Below is a small trained network, with its code and all its weights. Each question gives an input and a class and asks what happens when units are switched off, that is, made to give their printed mean instead of their output.

import numpy as np


def w(rows, s, z=0):
    codes = np.array(rows[::2]) - 128.0
    scale = np.full(codes.shape[1], s)
    scale[-1] = z or s
    return codes * scale


def f(y):
    return y / 2 * (1 + np.tanh(0.7978845608 * (y + 0.044715 * y**3)))


def log_softmax(a):
    a = a - a.max(-1, keepdims=True)
    return a - np.log(np.exp(a).sum(-1, keepdims=True))


def net(x, mask):
    res = np.array(x, float).reshape(1, 4) / 4 @ E
    y = f(res @ A[0][:, :-1].T + A[0][:, -1])
    res = res + np.where(mask, y, B[0][:, -1]) @ B[0][:, :-1]
    return log_softmax(res[-1] @ U[:, :-1].T + U[:, -1])


A, B = {}, {}
E = w([
[121,161,129,123,58,255,165,104,150],'x0',
[115,75,158,140,181,175,106,146,235],'x1',
[123,136,131,121,152,207,148,111,79],'x2',
[154,181,68,121,162,75,251,135,165],'x3',
],0.0078)
A[0] = w([
[125,128,131,128,100,79,110,130,158,30],'N0',
[129,130,132,129,140,130,123,126,69,128],'N1',
[133,132,139,142,141,131,130,120,140,49],'N2',
[142,126,125,122,144,122,128,121,133,93],'N3',
[126,127,134,126,137,113,112,123,128,115],'N4',
[122,123,131,130,143,123,143,130,115,185],'N5',
[136,143,118,124,113,102,156,130,88,78],'N6',
[128,136,124,125,158,199,162,127,96,112],'N7',
[118,111,135,131,160,104,91,131,122,130],'N8',
[136,135,117,127,111,98,99,133,149,39],'N9',
[126,112,140,130,112,173,55,127,121,133],'N10',
[125,128,109,120,147,140,133,136,135,69],'N11',
[127,118,134,129,154,194,109,126,148,126],'N12',
[126,119,118,135,124,117,117,115,130,92],'N13',
[124,134,120,126,129,124,122,124,132,100],'N14',
[132,138,123,128,156,131,183,126,113,34],'N15',
[136,117,130,114,121,138,119,134,142,49],'N16',
[127,142,121,128,126,51,166,130,136,76],'N17',
[134,133,119,129,120,137,134,118,136,48],'N18',
[133,132,134,135,140,124,138,121,121,136],'N19',
[129,144,126,129,113,136,171,126,116,147],'N20',
[133,138,119,129,157,87,180,132,112,48],'N21',
[126,125,147,135,114,132,121,134,152,3],'N22',
[130,130,131,128,139,173,149,120,128,82],'N23',
[117,124,124,127,135,133,122,133,143,48],'N24',
[129,98,139,128,199,92,51,132,94,165],'N25',
[128,135,128,131,106,112,137,118,108,73],'N26',
[137,123,129,131,129,102,111,128,134,51],'N27',
[127,139,128,127,92,140,112,121,1,157],'N28',
[124,120,118,129,126,137,129,138,122,98],'N29',
[128,140,121,123,91,111,130,135,133,102],'N30',
[127,119,115,130,120,135,111,117,150,58],'N31',
],0.026,0.0034)
B[0] = w([
[130,113,176,142,78,137,168,81,122,169],'N0',
[170,128,81,132,69,161,126,123,113,169],'N1',
[132,126,146,119,124,124,133,151,134,129],'N2',
[112,114,112,131,132,134,142,150,143,134],'N3',
[107,136,146,107,131,122,149,134,114,143],'N4',
[128,129,96,127,150,126,141,144,131,143],'N5',
[111,125,139,130,188,122,72,166,138,182],'N6',
[137,117,172,139,74,135,226,113,107,182],'N7',
[118,130,169,125,148,115,157,141,74,185],'N8',
[127,130,177,125,97,131,159,97,122,152],'N9',
[105,151,123,120,148,90,71,95,213,221],'N10',
[121,123,132,124,142,128,147,160,128,134],'N11',
[114,127,179,118,106,123,108,174,174,195],'N12',
[113,123,143,116,120,120,136,125,120,132],'N13',
[115,122,105,143,135,150,125,133,128,126],'N14',
[120,145,95,121,160,105,156,81,90,171],'N15',
[143,132,130,134,124,154,107,136,133,133],'N16',
[144,137,12,124,129,133,167,110,165,221],'N17',
[147,105,107,145,128,140,125,166,115,129],'N18',
[128,122,99,133,143,130,130,133,127,134],'N19',
[137,111,89,128,138,123,135,100,75,169],'N20',
[107,140,105,118,180,89,118,116,162,199],'N21',
[151,121,123,133,114,153,91,124,137,138],'N22',
[110,124,157,128,102,124,192,175,135,159],'N23',
[140,144,152,145,118,126,122,151,135,133],'N24',
[144,99,165,148,194,156,153,126,4,245],'N25',
[95,133,151,125,150,115,101,145,116,150],'N26',
[120,145,157,120,113,105,163,146,119,148],'N27',
[124,164,72,112,12,128,52,181,73,253],'N28',
[143,127,148,120,116,107,133,123,128,126],'N29',
[159,125,153,132,163,149,98,117,112,146],'N30',
[146,128,137,125,118,156,103,127,133,137],'N31',
],0.036,0.015)
U = w([
[202,92,102,171,88,210,116,69,136,10],'0',
[87,49,241,169,178,155,168,174,101,97],'1',
[106,123,53,127,211,79,160,80,176,141],'2',
[79,91,222,149,162,143,47,121,166,45],'3',
[117,97,140,152,100,136,220,139,30,254],'4',
[97,162,90,112,97,120,40,174,31,135],'5',
[83,151,152,107,3,151,59,191,212,154],'6',
],0.0059,0.002)

Each question gives the input, the list of numbers given to net, and the class t.
The units are the neurons (one row each of A and B). Each row of codes is followed by its name. A weight is (code - 128) times the scale printed after its matrix; where a second scale follows, it is the last column's (A, B and U).
mask holds one flag per neuron, in row order. A switched-off neuron (its flag False) gives its mean, the last column of its row in B, instead of its output. The means were averaged over made-up inputs and are rounded, as every weight is.
A unit's drop is (log p(t) with every unit on - log p(t) with that unit switched off) / (log p(t) with every unit on - log p(t) with every unit switched off).
The circuit of an input: a set's keep is (log p(t) with only the set's units on - log p(t) with every unit switched off) / (log p(t) with every unit on - log p(t) with every unit switched off). Starting from the 12 units with the biggest drops (on a tie, the unit counted first), units are removed one at a time, each time the one whose removal leaves the highest keep (on an exact tie, the one counted first), for as long as the keep stays at least 0.8.
circuit, biggest first: the units of the circuit, biggest drop first
top k neurons: the k neurons with the biggest drops, biggest first
drop when u is switched off: that unit's drop, to one decimal
input [-7,-1,2,-4], class 4: circuit, biggest first => (N25)
input [-1,2,2,-6], class 3: circuit, biggest first => (N10, N17)
input [0,7,-6,-3], class 3: top 2 neurons => (N10, N7)
input [-2,0,-7,-3], class 1: top 2 neurons => (N28, N1)
input [6,6,5,4], class 4: top 3 neurons => (N7, N10, N6)
input [3,8,2,4], class 6: top 2 neurons => (N25, N12)
input [1,5,-2,-5], class 3: top 2 neurons => (N28, N10)
input [0,3,7,0], class 6: top 3 neurons => (N25, N12, N8)
input [-2,6,0,-7], class 3: top 2 neurons => (N10, N7)
input [-8,6,7,4], class 4: top 3 neurons => (N25, N10, N6)
input [-4,4,5,-5], class 1: top 2 neurons => (N25, N28)
input [-8,-4,-4,2], class 2: top 3 neurons => (N17, N21, N28)
input [3,2,-5,-8], class 3: drop when N28 is switched off => 0.3
input [7,0,-8,-3], class 6: drop when N21 is switched off => 0.1
input [-4,1,5,0], class 4: circuit, biggest first => (N28)
input [-4,3,-8,8], class 2: drop when N4 is switched off => 0.0
